Below is a small trained network, with its code and all its weights. Each question gives an input and a target symbol and asks what happens when units are switched off, that is, made to give their printed mean instead of their output.

import numpy as np


def w(rows, s, z=0):
    codes = np.array(rows[::2]) - 128.0
    scale = np.full(codes.shape[1], s)
    scale[-1] = z or s
    return codes * scale


def f(y):
    return np.maximum(y, 0)


def softmax(a):
    e = np.exp(a - a.max(-1, keepdims=True))
    return e / e.sum(-1, keepdims=True)


def log_softmax(a):
    a = a - a.max(-1, keepdims=True)
    return a - np.log(np.exp(a).sum(-1, keepdims=True))


def net(x, mask):
    ids = ['αδεημξστφψω'.index(c) for c in x.split()]
    T = len(ids)
    res = E[ids] + P[:T]
    u = 0
    for l in range(2):
        r = res
        for j in range(2):
            rows = slice(3 * j, 3 * j + 3)
            q, k, v = (r @ M[l][rows].T for M in (Q, K, V))
            z = softmax(np.where(np.tri(T) > 0, q @ k.T / 3**0.5, -1e9)) @ v
            o = O[l][rows]
            res = res + np.where(mask[u + j], z, o[:, -1]) @ o[:, :-1]
        u += 2
        y = f(res @ A[l][:, :-1].T + A[l][:, -1])
        res = res + np.where(mask[u : u + 4], y, B[l][:, -1]) @ B[l][:, :-1]
        u += 4
    return log_softmax(res[-1] @ U[:, :-1].T + U[:, -1])


Q, K, V, O, A, B = {}, {}, {}, {}, {}, {}
E = w([
[215,90,97,85,88],'α',
[96,186,138,123,145],'δ',
[108,129,109,141,103],'ε',
[99,122,109,134,100],'η',
[135,79,93,174,132],'μ',
[34,161,157,158,117],'ξ',
[100,95,250,82,38],'σ',
[166,158,126,146,165],'τ',
[44,144,136,133,83],'φ',
[88,155,152,132,137],'ψ',
[88,33,192,152,115],'ω',
],0.017)
P = w([
[169,148,107,242,95],'0',
[144,124,130,107,250],'1',
[109,135,116,68,82],'2',
[135,140,135,143,174],'3',
[102,135,145,151,182],'4',
[117,133,133,157,171],'5',
[149,114,105,140,155],'6',
[127,119,115,146,151],'7',
[146,117,105,137,131],'8',
[122,125,123,152,134],'9',
[139,118,113,140,118],'10',
[136,120,117,139,114],'11',
],0.012)
Q[0] = w([
[93,154,59,176,45],'L0H1',
[90,121,95,143,182],'L0H1',
[183,96,126,24,104],'L0H1',
[142,155,204,217,208],'L0H2',
[128,140,147,24,95],'L0H2',
[92,46,104,234,3],'L0H2',
],0.007)
K[0] = w([
[254,117,136,163,117],'L0H1',
[62,174,49,181,17],'L0H1',
[49,134,46,29,157],'L0H1',
[109,124,160,116,141],'L0H2',
[194,125,170,243,59],'L0H2',
[103,107,225,86,86],'L0H2',
],0.0065)
V[0] = w([
[69,53,111,69,219],'L0H1',
[135,132,116,76,184],'L0H1',
[2,238,98,135,154],'L0H1',
[85,159,73,150,182],'L0H2',
[152,171,96,162,64],'L0H2',
[117,122,172,23,151],'L0H2',
],0.0094)
O[0] = w([
[118,142,217,158,109,62],'L0H1',
[114,166,205,191,165,57],'L0H1',
[158,172,132,180,41,109],'L0H1',
[144,189,193,112,78,2],'L0H2',
[141,155,163,160,254,123],'L0H2',
[219,20,128,93,76,166],'L0H2',
],0.0088,0.0049)
A[0] = w([
[159,93,2,119,102,254],'L0N1',
[48,9,117,165,104,84],'L0N2',
[189,58,175,220,104,93],'L0N3',
[167,86,30,63,150,121],'L0N4',
],0.0086,0.0041)
B[0] = w([
[8,159,150,92,214,254],'L0N1',
[232,115,33,110,103,255],'L0N2',
[150,31,126,2,187,177],'L0N3',
[71,163,170,185,96,208],'L0N4',
],0.0079,0.0087)
Q[1] = w([
[135,161,142,71,112],'L1H1',
[109,110,36,151,108],'L1H1',
[152,118,1,134,113],'L1H1',
[53,100,123,126,141],'L1H2',
[193,143,162,81,223],'L1H2',
[79,123,196,111,100],'L1H2',
],0.01)
K[1] = w([
[148,130,124,90,62],'L1H1',
[24,245,69,236,136],'L1H1',
[107,161,47,224,173],'L1H1',
[111,135,90,140,217],'L1H2',
[214,83,131,11,115],'L1H2',
[175,159,182,92,255],'L1H2',
],0.0077)
V[1] = w([
[137,89,121,73,95],'L1H1',
[212,124,247,126,169],'L1H1',
[147,128,195,30,125],'L1H1',
[210,81,112,202,161],'L1H2',
[168,138,104,120,43],'L1H2',
[61,100,167,66,2],'L1H2',
],0.0099)
O[1] = w([
[192,49,171,202,205,87],'L1H1',
[93,125,3,194,61,5],'L1H1',
[101,49,89,168,182,76],'L1H1',
[214,115,147,109,3,78],'L1H2',
[27,242,152,11,43,52],'L1H2',
[26,122,150,32,199,99],'L1H2',
],0.0059,0.013)
A[1] = w([
[197,212,63,171,58,1],'L1N1',
[126,89,190,254,24,127],'L1N2',
[62,174,146,117,102,71],'L1N3',
[179,90,186,139,56,55],'L1N4',
],0.0077,0.005)
B[1] = w([
[114,98,95,131,91,242],'L1N1',
[92,162,63,115,151,243],'L1N2',
[80,93,248,87,120,184],'L1N3',
[105,145,150,76,181,251],'L1N4',
],0.012,0.0029)
U = w([
[154,1,132,188,92,81],'α',
[121,151,124,132,80,79],'δ',
[167,181,129,137,138,131],'ε',
[140,170,144,156,134,178],'η',
[187,159,104,125,139,51],'μ',
[96,177,164,132,110,131],'ξ',
[22,119,51,134,188,194],'σ',
[110,117,59,156,36,180],'τ',
[127,168,183,135,142,1],'φ',
[92,141,114,129,95,18],'ψ',
[180,91,148,77,119,116],'ω',
],0.0085,0.0048)

Each question gives the input, a string of symbols that net reads in full, and the target symbol t.
The units are the heads (3 rows each of Q, K, V and O) and the neurons (one row each of A and B). Each row of codes is followed by its name. A weight is (code - 128) times the scale printed after its matrix; where a second scale follows, it is the last column's (O, A, B and U).
mask holds one flag per unit, layer by layer, with each layer's heads first. A switched-off unit (its flag False) gives its mean, the last column of its rows in O or B, instead of its output. The means were averaged over made-up inputs and are rounded, as every weight is.
A unit's drop is (log p(t) with every unit on - log p(t) with that unit switched off) / (log p(t) with every unit on - log p(t) with every unit switched off).
The circuit of an input: a set's keep is (log p(t) with only the set's units on - log p(t) with every unit switched off) / (log p(t) with every unit on - log p(t) with every unit switched off). Starting from all 12 units, units are removed one at a time, each time the one whose removal leaves the highest keep (on an exact tie, the one counted first), for as long as the keep stays at least 0.8.
units of the circuit, in order: the units of the circuit, biggest drop first
top k neurons: the k neurons with the biggest drops, biggest first
k most important neurons of layer l: the k neurons of layer l with the biggest drops, biggest first
input α ξ τ σ σ τ η, target α: units of the circuit, in order => (L1H2, L0H2, L0H1, L0N1)
input ξ τ φ, target ξ: units of the circuit, in order => (L0H1, L1N3, L1H2)
input σ ξ α, target σ: top 3 neurons => (L0N1, L0N4, L0N2)
input σ τ ξ σ σ ε σ μ τ η ω, target ω: top 2 neurons => (L0N2, L0N3)
input ξ ξ φ ξ τ σ, target σ: top 2 neurons => (L1N2, L0N2)
input σ ξ η δ ψ σ, target α: top 3 neurons => (L0N3, L0N1, L0N4)
input δ σ σ σ α σ, target ω: 3 most important neurons of layer 0 => (L0N2, L0N3, L0N1)
input ξ τ η, target ξ: units of the circuit, in order => (L0H1, L1H2, L1N3)
input τ τ τ ε σ σ α ω σ ξ η, target τ: units of the circuit, in order => (L0H2, L1H2, L1H1)
input τ σ α ψ σ σ σ α, target α: units of the circuit, in order => (L0N4, L1H2, L0N2, L0H2)
input τ δ τ, target τ: top 3 neurons => (L0N1, L1N1, L0N3)
input σ τ σ σ σ τ ψ σ τ σ σ τ, target σ: top 2 neurons => (L0N1, L0N2)
input α ξ σ σ δ α φ ξ, target α: units of the circuit, in order => (L1H2, L0H2, L0H1)
input η σ ξ τ α, target σ: top 2 neurons => (L0N2, L0N1)
input α ξ τ η, target α: units of the circuit, in order => (L1H2, L0H2, L0H1)
input ξ ξ ψ δ τ δ φ ω σ τ σ, target α: units of the circuit, in order => (L1H1)
input σ ξ ε σ φ σ σ σ τ, target σ: units of the circuit, in order => (L1H2)
input ξ σ ψ σ μ τ ω ξ ξ η, target ξ: 2 most important neurons of layer 0 => (L0N1, L0N3)
input ω α σ φ τ η σ α, target α: 2 most important neurons of layer 0 => (L0N2, L0N4)
input τ σ ξ σ φ ε, target τ: units of the circuit, in order => (L0H2, L1H2, L1H1, L0N4)
input α σ τ ψ ε, target α: most important neuron of layer 1 => (L1N4)
input α σ σ σ ε σ τ τ φ, target α: 2 most important neurons of layer 0 => (L0N1, L0N2)
input τ τ τ, target τ: 2 most important neurons of layer 0 => (L0N1, L0N3)
input ξ τ σ σ σ φ σ η τ ε ξ ε, target ξ: top 2 neurons => (L0N1, L1N3)
input τ τ η, target τ: top 2 neurons => (L1N1, L0N1)
